Below is a small trained network, with its code and all its weights. Each question gives an input and a class and asks what happens when units are switched off, that is, made to give their printed mean instead of their output.

import numpy as np


def w(rows, s, z=0):
    codes = np.array(rows[::2]) - 128.0
    scale = np.full(codes.shape[1], s)
    scale[-1] = z or s
    return codes * scale


def f(y):
    return np.maximum(y, 0)


def log_softmax(a):
    a = a - a.max(-1, keepdims=True)
    return a - np.log(np.exp(a).sum(-1, keepdims=True))


def net(x, mask):
    res = np.array(x, float).reshape(1, 8) / 4 @ E
    y = f(res @ A[0][:, :-1].T + A[0][:, -1])
    res = res + np.where(mask, y, B[0][:, -1]) @ B[0][:, :-1]
    return log_softmax(res[-1] @ U[:, :-1].T + U[:, -1])


A, B = {}, {}
E = w([
[131,131,114,119,126],'x0',
[213,119,108,87,175],'x1',
[62,185,82,108,74],'x2',
[124,128,110,94,135],'x3',
[144,151,106,120,118],'x4',
[128,125,129,134,128],'x5',
[116,113,18,255,175],'x6',
[123,117,141,138,128],'x7',
],0.0097)
A[0] = w([
[76,175,7,153,141,186],'neuron 1',
[194,121,62,157,244,69],'neuron 2',
[60,165,200,99,1,122],'neuron 3',
[189,46,103,117,192,79],'neuron 4',
[191,163,89,134,140,104],'neuron 5',
[193,41,83,171,210,87],'neuron 6',
[55,90,51,193,118,197],'neuron 7',
[227,118,182,128,38,215],'neuron 8',
[116,113,92,156,98,53],'neuron 9',
[165,151,87,83,129,156],'neuron 10',
[98,148,76,169,153,170],'neuron 11',
[211,129,101,162,230,134],'neuron 12',
[105,139,156,205,195,140],'neuron 13',
[173,99,194,50,110,254],'neuron 14',
[50,103,117,145,163,170],'neuron 15',
[189,97,91,163,146,112],'neuron 16',
[219,151,80,156,134,99],'neuron 17',
[76,24,48,174,91,166],'neuron 18',
[17,46,74,110,151,96],'neuron 19',
[47,228,172,128,70,143],'neuron 20',
[182,151,156,163,221,108],'neuron 21',
[96,176,118,89,87,113],'neuron 22',
],0.0086,0.0057)
B[0] = w([
[193,73,181,189,114,240],'neuron 1',
[94,195,110,51,155,203],'neuron 2',
[33,126,96,95,121,238],'neuron 3',
[82,135,170,81,172,178],'neuron 4',
[100,140,134,150,70,155],'neuron 5',
[60,205,95,86,140,209],'neuron 6',
[179,80,196,166,144,243],'neuron 7',
[234,104,90,175,60,211],'neuron 8',
[109,6,57,192,91,144],'neuron 9',
[203,75,155,175,183,167],'neuron 10',
[175,132,126,140,155,201],'neuron 11',
[93,253,133,129,176,207],'neuron 12',
[141,149,162,173,97,185],'neuron 13',
[203,55,115,212,101,254],'neuron 14',
[191,114,199,183,105,183],'neuron 15',
[94,196,162,17,150,175],'neuron 16',
[111,153,102,64,82,169],'neuron 17',
[173,121,150,141,122,217],'neuron 18',
[120,140,98,135,152,170],'neuron 19',
[71,135,70,84,65,221],'neuron 20',
[101,201,69,123,64,173],'neuron 21',
[104,124,80,114,85,174],'neuron 22',
],0.0059,0.0095)
U = w([
[114,96,104,79,103,214],'0',
[172,168,173,66,186,157],'1',
[12,198,88,40,134,3],'2',
],0.011,0.0029)

Each question gives the input, the list of numbers given to net, and the class t.
The units are the neurons (one row each of A and B). Each row of codes is followed by its name. A weight is (code - 128) times the scale printed after its matrix; where a second scale follows, it is the last column's (A, B and U).
mask holds one flag per neuron, in row order. A switched-off neuron (its flag False) gives its mean, the last column of its row in B, instead of its output. The means were averaged over made-up inputs and are rounded, as every weight is.
A unit's drop is (log p(t) with every unit on - log p(t) with that unit switched off) / (log p(t) with every unit on - log p(t) with every unit switched off).
unit that matters most: the unit with the biggest drop
k most important neurons: the k neurons with the biggest drops, biggest first
drop of u: that unit's drop, to one decimal
input [-3,4,1,5,1,-4,6,-7], class 1: unit that matters most	neuron 1
input [-4,5,2,-3,3,3,7,2], class 1: 3 most important neurons	(neuron 1; neuron 7; neuron 3)
input [8,1,4,3,7,1,-8,1], class 0: 2 most important neurons	(neuron 14; neuron 8)
input [7,-3,-7,-3,-4,1,7,-1], class 1: 2 most important neurons	(neuron 7; neuron 3)
input [5,5,7,7,-4,3,1,4], class 1: 2 most important neurons	(neuron 3; neuron 20)
input [2,2,-3,1,-3,-3,8,8], class 2: 2 most important neurons	(neuron 6; neuron 2)
input [-1,1,5,1,-7,3,2,-7], class 1: 2 most important neurons	(neuron 3; neuron 14)
input [4,-8,7,-8,1,1,3,-7], class 0: 2 most important neurons	(neuron 1; neuron 7)
input [-2,5,1,5,8,-8,-8,-7], class 0: drop of neuron 14	0.2
input [2,6,0,7,2,-3,2,-1], class 2: drop of neuron 7	0.3
input [5,4,0,4,6,-8,5,2], class 2: drop of neuron 2	0.6
